The symbols move the items like this.
Q291 m Q713
Q291 g Q455
Q291 v Q296
Q291 i Q649
Q173 m Q854
Q173 g Q389
Q173 i Q296
Q682 m Q812
Q682 v Q680
Q682 i Q172
Q594 m Q172
Q594 v Q352
Q594 i Q573
Q389 m Q896
Q389 g Q767
Q389 v Q173
Q389 i Q291
Q776 m Q883
Q776 g Q649
Q776 i Q89
Q772 m Q249
Q772 g Q348
Q772 v Q897
Q772 i Q773
Q770 m Q767
Q770 g Q352
Q770 v Q896
Q770 i Q269
Q493 m Q89
Q493 g Q823
Q493 i Q854
Q649 m Q997
Q649 g Q979
Q649 v Q776
Q649 i Q617
Q767 m Q770
Q767 g Q366
Q767 v Q389
Q767 i Q455
Q115 m Q647
Q115 g Q773
Q115 v Q823
Q115 i Q770
Q577 m Q348
Q577 v Q249
Q577 i Q682
Q823 m Q617
Q823 g Q115
Q823 v Q493
Q823 i Q896
Q352 m Q366
Q352 g Q594
Q352 v Q770
Q352 i Q736
Q249 m Q772
Q249 g Q577
Q249 v Q979
Q249 i Q680
Q713 m Q291
Q713 g Q269
Q713 v Q38
Q713 i Q997
Q854 m Q173
Q854 g Q896
Q854 i Q38
Q366 m Q352
Q366 g Q172
Q366 v Q767
Q366 i Q182
Q573 m Q483
Q573 v Q736
Q573 i Q348
Q455 m Q269
Q455 g Q182
Q455 v Q291
Q455 i Q979
Q89 m Q493
Q89 g Q617
Q89 i Q173
Q296 m Q38
Q296 g Q291
Q296 i Q776
Q172 m Q594
Q172 v Q366
Q172 i Q483
Q736 m Q182
Q736 g Q573
Q736 v Q269
Q736 i Q772
Q617 m Q823
Q617 g Q647
Q617 v Q89
Q617 i Q389
Q38 m Q296
Q38 g Q713
Q38 i Q883
Q812 m Q682
Q812 v Q773
Q812 i Q594
Q979 m Q897
Q979 g Q249
Q979 v Q649
Q979 i Q647
Q647 m Q115
Q647 g Q680
Q647 v Q617
Q647 i Q767
Q773 m Q680
Q773 g Q812
Q773 v Q115
Q773 i Q352
Q680 m Q773
Q680 g Q682
Q680 v Q647
Q680 i Q366
Q483 m Q573
Q483 v Q182
Q483 i Q577
Q182 m Q736
Q182 g Q483
Q182 v Q455
Q182 i Q249
Q348 m Q577
Q348 v Q772
Q348 i Q812
Q897 m Q979
Q897 g Q772
Q897 v Q997
Q897 i Q115
Q883 m Q776
Q883 g Q997
Q883 i Q493
Q896 m Q389
Q896 g Q770
Q896 v Q854
Q896 i Q713
Q269 m Q455
Q269 g Q736
Q269 v Q713
Q269 i Q897
Q997 m Q649
Q997 g Q897
Q997 v Q883
Q997 i Q823

In the rows, 50 stands for zero.

The rows follow the links: the fewer symbols apart two items are, the more alike their rows tend to be.

Each row is also shifted at random along 3 hidden directions that mean nothing.

Some items, each with a row of numbers:
Q594 -> [ 43  42  39  54  45  44  47  51  38  52  40  52  41  49  46  35  46  38  41  42  57  55  40  43  47  61  57  51  44]
Q979 -> [ 39  54  55  44  60  55  56  58  50  41  44  46  62  58  51  54  60  53  42  52  40  43  60  36  42  36  54  41  54]
Q736 -> [ 68  51  35  51  62  45  46  63  43  43  41  40  45  58  46  38  53  41  54  47  56  59  37  45  51  50  45  49  52]
Q115 -> [ 31  54  50  58  35  55  49  46  44  28  38  71  42  65  24  42  39  50  32  52  54  47  46  59  50  66  48  42  49]
Q649 -> [ 70  50  59  30  70  61  52  65  43  41  36  48  63  59  55  33  72  56  35  44  35  52  65  37  25  42  40  39  41]
Q366 -> [ 59  47  40  42  46  46  52  38  45  47  64  50  53  42  43  47  64  50  40  45  54  47  50  52  52  39  56  55  53]
Q823 -> [ 26  52  58  53  33  51  46  51  50  60  41  62  46  44  54  42  37  42  53  56  53  45  51  45  42  64  45  48  38]
Q352 -> [ 61  47  37  58  40  40  42  45  46  47  50  50  41  48  38  43  44  43  52  51  62  48  39  57  52  57  49  52  50]
Q455 -> [ 63  48  39  49  70  46  52  49  59  60  58  33  59  52  68  58  56  57  54  43  43  46  61  39  49  35  54  55  47]
Q493 -> [ 43  55  62  61  29  54  44  37  66  50  62  57  44  46  44  66  27  56  67  63  53  43  42  72  64  62  44  51  56]
Q269 -> [ 33  54  33  57  63  49  46  68  48  49  42  43  48  62  55  35  45  42  53  44  50  51  46  36  48  54  50  55  42]
Q617 -> [ 45  48  64  38  40  60  53  41  44  46  50  67  57  47  45  49  54  52  33  51  43  45  59  54  39  51  49  45  47]
Q896 -> [ 36  47  45  52  43  58  42  55  42  59  46  63  48  53  50  31  46  47  44  48  55  50  42  52  47  64  38  59  36]
Q997 -> [ 44  49  61  57  52  58  48  53  57  43  43  53  39  53  51  59  33  53  60  54  49  57  41  66  59  62  46  44  52]
Q573 -> [ 61  41  44  59  63  35  45  55  53  63  44  33  40  47  65  54  44  39  67  42  54  60  47  38  50  49  57  51  46]
Q38 -> [ 26  59  48  52  49  56  46  62  54  61  52  48  51  48  56  39  42  49  66  55  54  50  39  53  62  52  39  61  45]

In each set, the symbols that take the first to the second take the third to the fourth, perhaps in another order. Give the fourth.
Answers are names.
A [ 24  53  51  56  55  68  46  58  45  47  49  60  40  57  44  42  38  47  49  46  52  60  36  71  68  62  44  57  47]
B [ 39  54  62  36  60  55  55  59  50  60  40  43  64  45  69  48  60  49  51  50  41  49  64  32  33  37  47  46  45]
C [ 87  39  38  56  55  36  49  34  67  63  69  39  58  46  66  71  51  65  54  48  46  39  63  45  50  41  55  59  47]
D Q269

A [ 71  44  61  40  47  60  53  39  51  43  53  62  57  48  43  55  58  60  41  52  40  46  60  60  41  52  46  42  47]
B [ 47  55  55  34  41  58  49  54  43  43  48  64  65  54  46  29  67  51  38  55  45  38  58  42  32  42  33  47  44]
C [ 47  48  48  52  55  44  54  42  59  53  70  33  48  40  55  73  46  52  60  47  52  51  45  64  74  34  66  57  67]
D Q455

A [ 28  62  60  52  43  58  47  58  56  42  47  55  47  55  41  46  41  50  57  59  50  50  44  61  58  56  36  48  53]
B [ 41  57  58  57  28  55  45  44  61  45  57  60  46  48  39  57  32  53  61  62  51  43  41  69  61  61  37  48  52]
C [ 49  52  51  63  57  47  47  56  60  39  36  46  41  63  47  57  39  50  57  51  46  48  47  46  51  57  49  39  50]
D Q115

A [ 63  59  54  48  57  66  47  64  48  21  38  63  49  67  31  37  52  51  46  55  43  53  45  62  46  59  26  41  48]
B [ 76  55  38  54  49  56  41  52  51  45  57  62  50  58  42  40  49  54  51  52  47  49  43  62  50  57  28  55  43]
C [ 42  43  45  40  60  50  58  55  34  48  44  46  49  46  55  42  61  42  36  37  52  58  50  42  47  40  63  50  52]
D Q682

A [ 50  46  38  51  47  45  51  35  56  66  68  46  59  44  60  58  49  58  47  49  47  36  58  41  50  43  61  61  49]
B [ 42  49  47  57  57  63  45  54  50  49  49  53  41  55  52  47  37  53  56  46  51  60  39  69  65  63  47  57  47]
C [ 52  44  51  41  65  56  50  55  50  65  56  40  60  47  72  50  61  52  51  48  43  51  59  43  50  39  49  60  45]
D Q883

A [ 22  54  38  51  48  51  50  64  41  44  40  51  38  53  40  29  49  38  47  48  60  56  32  53  63  50  50  52  56]
B [ 48  52  58  46  57  58  58  44  59  34  58  49  52  57  43  69  50  60  43  48  41  46  57  56  57  43  60  39  59]
C [ 45  43  54  44  42  62  53  32  49  54  70  60  51  41  48  55  46  57  38  46  48  48  51  73  64  48  52  61  47]
D Q38

A [ 39  58  41  51  40  46  40  59  49  67  50  49  55  48  58  28  49  47  60  56  54  44  49  39  39  52  33  60  34]
B [ 35  62  58  50  45  60  45  58  56  39  47  54  49  56  43  46  42  49  60  58  52  50  42  59  57  54  31  44  53]
C [ 50  51  31  57  47  50  46  48  44  46  47  61  44  65  37  35  47  49  42  45  53  48  42  51  50  62  43  56  41]
D Q897

A [ 29  42  47  38  60  47  57  60  32  54  41  42  53  44  57  35  63  40  40  38  50  57  51  34  46  38  64  52  46]
B [ 27  53  60  47  43  43  58  44  59  51  56  38  50  38  53  68  47  48  60  56  53  48  51  47  61  36  62  44  71]
C [ 50  45  56  58  57  37  46  56  50  58  34  35  44  47  61  58  41  41  63  50  52  57  52  31  43  51  60  40  53]
D Q773

A [ 33  49  27  57  45  52  43  56  36  42  43  60  45  63  36  21  53  43  32  42  54  47  40  44  44  65  43  55  37]
B [ 74  46  46  66  45  38  44  45  64  46  45  51  45  57  50  58  40  54  58  51  46  42  56  44  36  61  43  40  43]
C [ 92  49  47  59  58  43  49  53  55  33  41  40  40  59  41  60  45  50  66  53  48  55  44  51  47  53  43  33  60]
D Q736

A [ 39  56  52  42  53  62  52  58  49  47  59  52  58  51  50  46  60  58  47  47  48  48  51  63  62  39  40  60  52]
B [ 52  50  72  46  59  57  53  43  64  58  56  40  56  42  64  74  48  61  65  52  40  51  58  54  54  42  53  46  57]
C [ 44  50  45  55  33  35  46  52  46  45  38  52  43  44  40  37  48  38  55  57  58  46  47  40  37  55  47  45  51]
D Q594

A [ 11  51  51  52  52  58  48  60  48  64  45  51  40  49  61  41  37  43  56  48  55  56  41  55  62  58  46  62  42]
B [ 32  47  58  42  56  60  53  46  53  63  62  41  55  40  66  57  49  59  55  48  47  50  52  57  64  41  57  61  52]
C [ 79  38  40  44  56  40  52  46  41  54  50  44  51  44  53  46  65  50  38  39  46  50  56  38  35  43  57  51  46]
D Q594

A [ 51  48  38  35  60  54  57  57  37  40  50  47  53  55  45  40  69  45  41  42  51  57  46  51  53  32  51  52  58]
B [ 33  52  39  41  64  56  56  58  47  48  54  46  58  58  52  41  62  52  34  42  47  49  54  44  53  40  58  55  48]
C [ 43  49  58  42  31  41  57  38  51  44  56  51  52  40  39  58  51  48  43  55  52  43  51  52  52  41  60  42  59]
D Q647

A [ 59  54  53  52  38  54  42  52  54  43  48  63  49  55  41  43  45  48  54  58  50  43  47  56  47  58  31  46  46]
B [ 63  47  48  40  54  47  48  46  48  74  55  42  65  41  73  42  67  52  47  45  44  42  62  30  32  43  46  60  30]
C [ 49  53  49  45  42  52  50  44  56  64  69  51  58  43  59  48  55  58  54  52  49  41  52  56  54  41  41  61  46]
D Q713

A [ 20  57  48  50  53  51  48  69  47  39  27  53  49  66  44  31  47  44  46  50  49  51  50  36  38  57  46  43  43]
B [ 44  54  46  59  37  52  42  47  57  55  62  57  46  50  48  46  39  54  59  55  57  44  42  65  60  57  38  57  44]
C [ 66  40  60  53  43  40  55  23  58  51  64  48  43  37  48  83  44  54  49  51  50  48  54  56  52  48  68  43  59]
D Q455

A [ 27  57  63  40  31  59  53  41  54  47  61  62  57  43  43  53  52  55  50  60  49  41  51  59  55  45  45  51  51]
B [ 50  52  49  43  39  62  53  40  55  44  72  61  54  48  40  55  52  60  42  52  54  43  46  76  64  46  40  58  52]
C [ 73  41  49  54  53  34  47  49  47  50  35  50  41  46  48  48  47  43  50  48  50  52  56  35  32  58  54  36  45]
D Q594

A [ 23  56  61  49  49  52  53  48  62  46  57  46  55  51  53  68  48  55  49  55  45  45  57  49  54  41  65  45  62]
B [ 43  52  58  57  37  47  43  51  55  66  42  52  49  44  61  46  39  44  60  56  48  46  52  38  40  64  42  48  36]
C [ 62  43  57  44  59  47  56  44  51  39  50  43  43  45  47  66  50  53  47  43  44  57  54  50  53  42  69  39  62]
D Q773

A [ 69  40  53  48  46  61  45  32  53  56  71  56  51  42  48  66  51  62  43  46  49  51  52  75  61  50  48  58  50]
B [ 55  49  48  58  64  48  43  61  58  72  47  36  50  46  75  49  39  47  70  48  50  52  45  42  50  52  43  54  38]
C [ 66  49  48  42  48  49  50  43  46  33  46  64  61  59  38  48  64  55  28  48  40  42  65  42  30  46  50  41  49]
D Q770

A [ 28  54  66  55  48  59  50  58  55  44  41  57  38  53  47  56  34  48  58  55  48  55  42  60  58  61  46  45  52]
B [ 50  49  33  40  51  49  52  52  39  55  50  52  63  54  53  30  70  49  30  42  46  40  62  31  37  41  48  58  36]
C [ 34  61  64  40  46  68  57  53  54  36  55  57  56  51  42  52  51  55  47  55  45  48  51  65  57  43  44  46  57]
D Q896

A [ 61  47  48  39  70  58  50  59  50  65  53  41  62  50  67  44  61  57  49  44  42  53  56  41  43  39  47  60  42]
B [ 64  56  56  53  53  59  45  59  60  40  43  50  50  58  45  52  43  55  63  55  46  52  47  59  55  56  29  43  49]
C [ 34  41  38  55  44  36  48  48  36  64  41  50  40  43  53  35  45  36  47  41  60  54  40  41  45  58  57  56  46]
D Q182

